Below is a small trained network, with its code and all its weights. Each question gives an input and a target symbol and asks what happens when units are switched off, that is, made to give their printed mean instead of their output.

import numpy as np


def w(rows, s, z=0):
    codes = np.array(rows[::2]) - 128.0
    scale = np.full(codes.shape[1], s)
    scale[-1] = z or s
    return codes * scale


def f(y):
    return np.maximum(y, 0)


def softmax(a):
    e = np.exp(a - a.max(-1, keepdims=True))
    return e / e.sum(-1, keepdims=True)


def log_softmax(a):
    a = a - a.max(-1, keepdims=True)
    return a - np.log(np.exp(a).sum(-1, keepdims=True))


def net(x, mask):
    ids = ['ΔΛΞΠΣΨβγεζηθμτφω'.index(c) for c in x.split()]
    T = len(ids)
    res = E[ids] + P[:T]
    u = 0
    for l in range(2):
        r = res
        for j in range(2):
            rows = slice(2 * j, 2 * j + 2)
            q, k, v = (r @ M[l][rows].T for M in (Q, K, V))
            z = softmax(np.where(np.tri(T) > 0, q @ k.T / 2**0.5, -1e9)) @ v
            o = O[l][rows]
            res = res + np.where(mask[u + j], z, o[:, -1]) @ o[:, :-1]
        u += 2
        y = f(res @ A[l][:, :-1].T + A[l][:, -1])
        res = res + np.where(mask[u : u + 8], y, B[l][:, -1]) @ B[l][:, :-1]
        u += 8
    return log_softmax(res[-1] @ U[:, :-1].T + U[:, -1])


Q, K, V, O, A, B = {}, {}, {}, {}, {}, {}
E = w([
[164,118,88],'Δ',
[113,135,193],'Λ',
[132,97,113],'Ξ',
[65,191,137],'Π',
[119,103,85],'Σ',
[127,96,102],'Ψ',
[125,114,120],'β',
[129,69,79],'γ',
[185,142,118],'ε',
[201,119,4],'ζ',
[33,145,61],'η',
[95,129,65],'θ',
[129,91,117],'μ',
[141,94,126],'τ',
[152,208,149],'φ',
[142,83,117],'ω',
],0.021)
P = w([
[205,251,84],'0',
[184,16,87],'1',
[204,6,125],'2',
[217,26,120],'3',
[216,27,132],'4',
[216,51,118],'5',
[218,53,95],'6',
[214,63,95],'7',
[198,61,91],'8',
[220,75,78],'9',
[219,59,98],'10',
],0.0029)
Q[0] = w([
[196,237,157],'L0H1',
[183,35,254],'L0H1',
[166,77,247],'L0H2',
[221,26,116],'L0H2',
],0.0085)
K[0] = w([
[237,187,227],'L0H1',
[139,82,230],'L0H1',
[5,86,182],'L0H2',
[145,49,155],'L0H2',
],0.011)
V[0] = w([
[102,82,142],'L0H1',
[97,151,169],'L0H1',
[9,92,121],'L0H2',
[254,158,80],'L0H2',
],0.0096)
O[0] = w([
[203,41,58,127],'L0H1',
[161,235,139,93],'L0H1',
[80,154,68,116],'L0H2',
[254,80,159,254],'L0H2',
],0.0049,0.0053)
A[0] = w([
[104,123,152,239],'L0N1',
[169,66,136,40],'L0N2',
[163,141,182,178],'L0N3',
[90,168,143,157],'L0N4',
[104,93,106,82],'L0N5',
[133,78,76,24],'L0N6',
[116,158,233,24],'L0N7',
[132,252,186,2],'L0N8',
],0.017,0.0036)
B[0] = w([
[220,69,58,172],'L0N1',
[74,202,73,239],'L0N2',
[84,1,167,152],'L0N3',
[179,66,84,216],'L0N4',
[175,72,88,198],'L0N5',
[124,191,185,255],'L0N6',
[233,230,90,150],'L0N7',
[39,214,173,195],'L0N8',
],0.0076,0.007)
Q[1] = w([
[92,152,17],'L1H1',
[193,94,76],'L1H1',
[86,253,59],'L1H2',
[112,164,255],'L1H2',
],0.0093)
K[1] = w([
[199,115,47],'L1H1',
[180,155,194],'L1H1',
[66,73,98],'L1H2',
[246,72,112],'L1H2',
],0.011)
V[1] = w([
[174,93,97],'L1H1',
[210,175,1],'L1H1',
[128,214,164],'L1H2',
[204,101,165],'L1H2',
],0.012)
O[1] = w([
[215,83,145,155],'L1H1',
[98,61,254,251],'L1H1',
[167,41,196,130],'L1H2',
[226,190,140,54],'L1H2',
],0.0073,0.02)
A[1] = w([
[115,193,123,2],'L1N1',
[149,76,134,25],'L1N2',
[238,116,124,81],'L1N3',
[120,168,138,15],'L1N4',
[254,119,179,26],'L1N5',
[131,44,84,131],'L1N6',
[233,46,119,106],'L1N7',
[129,72,142,169],'L1N8',
],0.011,0.009)
B[1] = w([
[175,7,117,130],'L1N1',
[2,141,161,155],'L1N2',
[210,99,160,133],'L1N3',
[150,28,54,129],'L1N4',
[167,81,36,145],'L1N5',
[103,243,117,227],'L1N6',
[55,243,162,187],'L1N7',
[199,112,77,248],'L1N8',
],0.0085,0.014)
U = w([
[146,136,122,78],'Δ',
[146,131,119,202],'Λ',
[138,119,115,66],'Ξ',
[107,146,155,68],'Π',
[151,118,140,90],'Σ',
[143,131,118,126],'Ψ',
[98,175,25,12],'β',
[169,30,212,161],'γ',
[150,235,167,107],'ε',
[174,136,142,169],'ζ',
[113,3,135,166],'η',
[144,110,118,221],'θ',
[110,139,119,39],'μ',
[156,175,110,253],'τ',
[148,188,139,64],'φ',
[142,136,113,154],'ω',
],0.015,0.0072)

Each question gives the input, a string of symbols that net reads in full, and the target symbol t.
The units are the heads (2 rows each of Q, K, V and O) and the neurons (one row each of A and B). Each row of codes is followed by its name. A weight is (code - 128) times the scale printed after its matrix; where a second scale follows, it is the last column's (O, A, B and U).
mask holds one flag per unit, layer by layer, with each layer's heads first. A switched-off unit (its flag False) gives its mean, the last column of its rows in O or B, instead of its output. The means were averaged over made-up inputs and are rounded, as every weight is.
A unit's drop is (log p(t) with every unit on - log p(t) with that unit switched off) / (log p(t) with every unit on - log p(t) with every unit switched off).
The circuit of an input: a set's keep is (log p(t) with only the set's units on - log p(t) with every unit switched off) / (log p(t) with every unit on - log p(t) with every unit switched off). Starting from the 12 units with the biggest drops (on a tie, the unit counted first), units are removed one at a time, each time the one whose removal leaves the highest keep (on an exact tie, the one counted first), for as long as the keep stays at least 0.8.
circuit, biggest first: the units of the circuit, biggest drop first
most important unit: the unit with the biggest drop
k most important neurons: the k neurons with the biggest drops, biggest first
k most important neurons of layer l: the k neurons of layer l with the biggest drops, biggest first
heads that matter: for each layer, one digit per head in row order, 1 if its drop is at least 0.15 and else 0, layers parted by /
drop when u is switched off: that unit's drop, to one decimal
input τ η ζ μ ζ η η γ, target γ: circuit, biggest first -> L1H1
input Π η η η Λ η ζ ω, target Π: heads that matter -> 11 / 01
input η η Π η η ζ Π ζ ω Π η, target η: 3 most important neurons -> L0N2, L0N4, L0N6
input η Π μ ζ Σ θ Π η η Π, target η: circuit, biggest first -> L0H2, L0N6, L1H2
input φ θ β Λ β θ, target ε: circuit, biggest first -> L1N7, L1H2, L0N8, L1N6
input Π φ θ η η η, target Π: heads that matter -> 11 / 01
input Σ Σ η Π Π Ψ θ ζ θ, target γ: heads that matter -> 01 / 10
input η φ θ Λ μ η η, target ε: 3 most important neurons -> L0N2, L0N8, L1N7
input Π ζ Ψ ζ, target Π: 2 most important neurons -> L1N7, L0N8
input Π μ η ζ γ, target Π: 2 most important neurons -> L1N7, L1N6
input ω η Σ η, target β: heads that matter -> 01 / 11
input Π θ θ, target Π: 4 most important neurons of layer 0 -> L0N8, L0N5, L0N2, L0N7
input φ θ η η, target ε: 2 most important neurons -> L1N7, L0N8
input Ψ Π η θ η Δ ζ Π, target γ: heads that matter -> 10 / 00
input η Π η η η η η γ η η η, target η: 2 most important neurons -> L0N8, L0N5
input η η Π Π μ θ, target η: 2 most important neurons -> L0N4, L0N8
input Π Π η Ψ, target Π: most important unit -> L1N6
input θ ζ Ψ η η θ, target γ: 2 most important neurons -> L0N2, L1N6
input Π ζ η η ω θ, target Π: 4 most important neurons -> L1N7, L0N8, L1N6, L1N2
input ε θ Ξ φ Λ θ η η ζ, target γ: 2 most important neurons -> L0N2, L1N6
input η ζ β ω η, target γ: heads that matter -> 01 / 10
input Ψ Π ζ ζ Π η, target γ: 2 most important neurons -> L0N2, L0N4
input Π ω θ η η η θ θ η η, target Π: heads that matter -> 11 / 01
input η Π θ, target η: 2 most important neurons -> L0N8, L0N4
input ω μ β ζ, target γ: 4 most important neurons -> L0N2, L1N6, L0N6, L1N3
input η μ τ μ η, target β: heads that matter -> 01 / 01
input Π η θ η η η γ ω, target Π: drop when L1N7 is switched off -> 0.9
input η η Ψ ζ η θ γ Π, target η: drop when L0N6 is switched off -> 0.2
input Π μ τ ζ Π, target γ: drop when L1N3 is switched off -> 0.0
